Here is a tiny trained network, its code and every weight. The questions are about switching its units off for an input and a target symbol, where a switched-off unit gives its printed mean instead of its output.

import numpy as np


def w(rows, s, z=0):
    codes = np.array(rows[::2]) - 128.0
    scale = np.full(codes.shape[1], s)
    scale[-1] = z or s
    return codes * scale


def norm(h):
    return h / np.sqrt((h * h).mean(-1, keepdims=True) + 1e-5)


def f(y):
    return np.maximum(y, 0)


def softmax(a):
    e = np.exp(a - a.max(-1, keepdims=True))
    return e / e.sum(-1, keepdims=True)


def log_softmax(a):
    a = a - a.max(-1, keepdims=True)
    return a - np.log(np.exp(a).sum(-1, keepdims=True))


def net(x, mask):
    ids = ['αβδεζηθλμπστψω'.index(c) for c in x.split()]
    T = len(ids)
    res = E[ids] + P[:T]
    r = norm(res)
    for j in range(2):
        rows = slice(2 * j, 2 * j + 2)
        q, k, v = (r @ M[0][rows].T for M in (Q, K, V))
        z = softmax(np.where(np.tri(T) > 0, q @ k.T / 2**0.5, -1e9)) @ v
        o = O[0][rows]
        res = res + np.where(mask[j], z, o[:, -1]) @ o[:, :-1]
    y = f(norm(res) @ A[0][:, :-1].T + A[0][:, -1])
    res = res + np.where(mask[2:6], y, B[0][:, -1]) @ B[0][:, :-1]
    return log_softmax(norm(res)[-1] @ U[:, :-1].T + U[:, -1])


Q, K, V, O, A, B = {}, {}, {}, {}, {}, {}
E = w([
[130,87,91,147,142,148],'α',
[97,24,49,123,158,96],'β',
[182,155,75,75,201,138],'δ',
[142,121,97,136,172,106],'ε',
[136,155,72,116,178,172],'ζ',
[206,176,173,127,168,82],'η',
[147,134,124,181,151,104],'θ',
[193,184,144,104,149,133],'λ',
[127,132,111,96,146,71],'μ',
[100,129,70,83,110,185],'π',
[103,2,173,120,45,57],'σ',
[137,189,138,186,85,161],'τ',
[138,179,138,125,74,142],'ψ',
[126,106,174,114,15,105],'ω',
],0.0079)
P = w([
[177,48,208,101,169,212],'0',
[161,178,3,150,60,69],'1',
[162,80,180,79,62,244],'2',
[15,214,78,147,146,71],'3',
[7,145,220,116,201,174],'4',
[91,200,58,133,70,92],'5',
],0.012)
Q[0] = w([
[188,13,215,131,200,248],'H1',
[224,105,54,140,88,124],'H1',
[61,116,219,104,179,165],'H2',
[64,188,122,150,141,85],'H2',
],0.015)
K[0] = w([
[213,51,66,138,242,135],'H1',
[11,159,207,124,246,121],'H1',
[227,69,77,147,127,116],'H2',
[104,186,118,99,48,133],'H2',
],0.013)
V[0] = w([
[144,186,82,8,190,164],'H1',
[50,20,88,54,90,88],'H1',
[143,109,166,51,138,36],'H2',
[150,114,86,140,236,102],'H2',
],0.016)
O[0] = w([
[158,170,129,94,213,84,251],'H1',
[202,104,1,150,73,102,76],'H1',
[58,208,134,173,86,62,21],'H2',
[88,137,64,220,178,170,227],'H2',
],0.018,0.0028)
A[0] = w([
[85,190,50,241,186,130,3],'N1',
[148,201,139,44,61,41,132],'N2',
[112,223,4,120,83,14,182],'N3',
[129,103,129,48,181,85,254],'N4',
],0.014,0.0063)
B[0] = w([
[161,128,151,138,6,170,240],'N1',
[43,131,88,85,81,142,188],'N2',
[131,88,186,129,237,70,223],'N3',
[173,159,109,115,63,122,249],'N4',
],0.017,0.011)
U = w([
[168,97,184,44,105,134,22],'α',
[118,250,84,168,145,94,137],'β',
[147,145,84,94,215,124,185],'δ',
[169,87,204,170,119,90,50],'ε',
[145,49,76,103,151,189,102],'ζ',
[84,166,59,82,81,112,124],'η',
[105,140,94,200,73,168,156],'θ',
[139,60,166,90,134,145,64],'λ',
[83,138,5,223,167,109,245],'μ',
[106,188,168,140,137,100,113],'π',
[79,163,145,184,176,71,203],'σ',
[59,56,120,117,121,85,165],'τ',
[50,78,135,146,178,168,177],'ψ',
[251,148,88,115,91,103,2],'ω',
],0.015,0.0087)

Each question gives the input, a string of symbols that net reads in full, and the target symbol t.
The units are the heads (2 rows each of Q, K, V and O) and the neurons (one row each of A and B). Each row of codes is followed by its name. A weight is (code - 128) times the scale printed after its matrix; where a second scale follows, it is the last column's (O, A, B and U).
mask holds one flag per unit, heads first, then neurons. A switched-off unit (its flag False) gives its mean, the last column of its rows in O or B, instead of its output. The means were averaged over made-up inputs and are rounded, as every weight is.
A unit's drop is (log p(t) with every unit on - log p(t) with that unit switched off) / (log p(t) with every unit on - log p(t) with every unit switched off).
The circuit of an input: a set's keep is (log p(t) with only the set's units on - log p(t) with every unit switched off) / (log p(t) with every unit on - log p(t) with every unit switched off). Starting from all 6 units, units are removed one at a time, each time the one whose removal leaves the highest keep (on an exact tie, the one counted first), for as long as the keep stays at least 0.8.
units of the circuit, in order: the units of the circuit, biggest drop first
most important unit: the unit with the biggest drop
top k neurons: the k neurons with the biggest drops, biggest first
which heads matter: for each layer, one digit per head in row order, 1 if its drop is at least 0.15 and else 0, layers parted by /
input ζ ζ α, target δ: units of the circuit, in order -> H1; N1
input ε π ε θ σ, target ω: which heads matter -> 10
input ε β ε, target θ: units of the circuit, in order -> H2
input ω σ ε ε π, target τ: units of the circuit, in order -> H2; H1; N3; N4
input π ε ψ, target ω: which heads matter -> 10
input π ε ζ ω, target τ: units of the circuit, in order -> H2; N3; H1; N2
input η ε β, target σ: which heads matter -> 11
input α ε β α λ, target θ: units of the circuit, in order -> H2; N3
input μ θ δ, target ε: units of the circuit, in order -> H2; N3; N1; H1
input π θ ζ ω ζ, target ψ: which heads matter -> 10
input ψ β ζ π, target δ: units of the circuit, in order -> H1; N3
input α β ε, target ζ: which heads matter -> 00
input ψ μ ζ ω μ θ, target τ: units of the circuit, in order -> H2; N3; N2
input ζ ζ β, target δ: which heads matter -> 11
input π θ τ π η, target ψ: units of the circuit, in order -> H1; N1
input ζ ε ζ σ, target μ: which heads matter -> 10
input ε η ε α ω λ, target τ: top 2 neurons -> N3; N2
input ζ α σ ζ ε, target ζ: units of the circuit, in order -> H2; H1
input ε μ π β σ, target ε: most important unit -> H2
input ε ω π ω σ, target η: units of the circuit, in order -> H2; N2
input ζ α ψ τ ε β, target α: most important unit -> H2
input ε θ ζ, target θ: top 2 neurons -> N1; N3
input ε ψ ε ε ε α, target ε: units of the circuit, in order -> N3; N1
input ε ζ ε ψ ω, target δ: units of the circuit, in order -> N1; H1
input α ε ε ε π ζ, target δ: units of the circuit, in order -> H1; N3
input θ ζ ε, target ψ: top 2 neurons -> N1; N4
input μ δ ψ ψ ε θ, target η: top 3 neurons -> N2; N4; N1
input σ β ε, target τ: most important unit -> H2
